Below are the code and all the weights of a small trained network. Each question names an input and a class and asks about switching units off, where a switched-off unit gives its printed mean instead of its output.

import numpy as np


def w(rows, s, z=0):
    codes = np.array(rows[::2]) - 128.0
    scale = np.full(codes.shape[1], s)
    scale[-1] = z or s
    return codes * scale


def norm(h):
    return h / np.sqrt((h * h).mean(-1, keepdims=True) + 1e-5)


def f(y):
    return y / 2 * (1 + np.tanh(0.7978845608 * (y + 0.044715 * y**3)))


def log_softmax(a):
    a = a - a.max(-1, keepdims=True)
    return a - np.log(np.exp(a).sum(-1, keepdims=True))


def net(x, mask):
    res = np.array(x, float).reshape(1, 8) / 4 @ E
    u = 0
    for l in range(2):
        y = f(norm(res) @ A[l][:, :-1].T + A[l][:, -1])
        res = res + np.where(mask[u : u + 5], y, B[l][:, -1]) @ B[l][:, :-1]
        u += 5
    return log_softmax(norm(res)[-1] @ U[:, :-1].T + U[:, -1])


A, B = {}, {}
E = w([
[143,107,142,163,43,160,116,48,137,91,141],'x0',
[130,103,149,59,139,133,65,135,104,197,137],'x1',
[199,254,125,157,124,188,119,175,114,139,212],'x2',
[110,147,12,151,36,143,125,117,77,139,88],'x3',
[77,54,150,75,188,189,70,142,220,152,145],'x4',
[67,137,86,67,140,74,90,138,105,109,145],'x5',
[119,128,141,149,172,138,166,146,143,140,144],'x6',
[179,116,209,135,132,83,143,72,164,99,111],'x7',
],0.0084)
A[0] = w([
[19,78,74,199,126,120,145,117,94,126,17,16],'0.n1',
[79,203,50,196,113,224,76,147,98,184,124,151],'0.n2',
[127,235,121,92,68,89,145,168,186,90,77,203],'0.n3',
[107,133,99,99,118,157,152,203,142,198,3,12],'0.n4',
[197,150,185,165,54,89,73,148,124,153,120,140],'0.n5',
],0.006,0.0011)
B[0] = w([
[145,159,114,161,72,118,69,155,114,164,123,225],'0.n1',
[140,174,116,87,74,241,197,80,111,92,86,253],'0.n2',
[124,146,133,124,108,170,96,128,150,106,177,177],'0.n3',
[178,78,111,103,137,82,145,140,116,172,137,174],'0.n4',
[72,93,154,126,248,118,100,185,163,121,226,187],'0.n5',
],0.012,0.0043)
A[1] = w([
[155,68,193,175,196,1,111,85,86,58,81,172],'1.n1',
[69,54,123,169,59,116,121,147,68,136,120,181],'1.n2',
[87,107,151,165,65,137,91,245,177,85,43,43],'1.n3',
[146,119,100,134,180,138,17,162,122,130,131,254],'1.n4',
[209,107,139,208,76,94,145,133,62,98,171,239],'1.n5',
],0.0069,0.0019)
B[1] = w([
[79,240,246,85,164,86,239,127,57,10,140,254],'1.n1',
[109,219,80,234,254,191,58,79,52,195,150,193],'1.n2',
[231,164,158,106,178,57,75,88,154,210,157,146],'1.n3',
[131,64,154,254,120,122,201,208,123,219,104,189],'1.n4',
[36,70,137,191,110,122,85,221,243,137,141,215],'1.n5',
],0.0075,0.0051)
U = w([
[36,103,176,237,253,60,60,146,177,191,123,102],'0',
[144,97,7,141,134,189,75,236,205,136,172,252],'1',
[83,129,145,44,159,188,173,115,131,46,25,12],'2',
],0.0043,0.0014)

Each question gives the input, the list of numbers given to net, and the class t.
The units are the neurons (one row each of A and B). Each row of codes is followed by its name. A weight is (code - 128) times the scale printed after its matrix; where a second scale follows, it is the last column's (A, B and U).
mask holds one flag per neuron, layer by layer. A switched-off neuron (its flag False) gives its mean, the last column of its row in B, instead of its output. The means were averaged over made-up inputs and are rounded, as every weight is.
A unit's drop is (log p(t) with every unit on - log p(t) with that unit switched off) / (log p(t) with every unit on - log p(t) with every unit switched off).
The circuit of an input: a set's keep is (log p(t) with only the set's units on - log p(t) with every unit switched off) / (log p(t) with every unit on - log p(t) with every unit switched off). Starting from all 10 units, units are removed one at a time, each time the one whose removal leaves the highest keep (on an exact tie, the one counted first), for as long as the keep stays at least 0.8.
units of the circuit, in order: the units of the circuit, biggest drop first
k most important neurons of layer l: the k neurons of layer l with the biggest drops, biggest first
drop of u: that unit's drop, to one decimal
input [3,8,5,5,-2,-2,-1,-2], class 2: most important neuron of layer 0 => 0.n2
input [6,2,-2,3,-3,7,-3,1], class 0: units of the circuit, in order => 0.n2; 1.n2
input [7,4,-6,3,-4,8,5,1], class 0: 2 most important neurons of layer 0 => 0.n2; 0.n1
input [7,-5,-6,-6,-5,-8,-4,-6], class 0: units of the circuit, in order => 0.n2; 1.n2
input [8,-8,-3,6,-3,-2,0,7], class 0: units of the circuit, in order => 0.n2; 1.n5
input [7,0,4,1,6,-1,-2,-3], class 2: 2 most important neurons of layer 0 => 0.n2; 0.n1
input [3,4,-2,4,4,4,-4,4], class 0: 2 most important neurons of layer 0 => 0.n2; 0.n3
input [-5,6,7,8,3,0,0,-1], class 2: drop of 0.n2 => 1.1
input [7,-5,-2,4,5,-2,-4,5], class 0: drop of 0.n2 => 0.8
input [1,-6,-6,0,-6,5,-2,-1], class 0: drop of 1.n2 => 0.2
input [7,3,6,8,-1,5,8,-1], class 2: drop of 0.n2 => 1.2
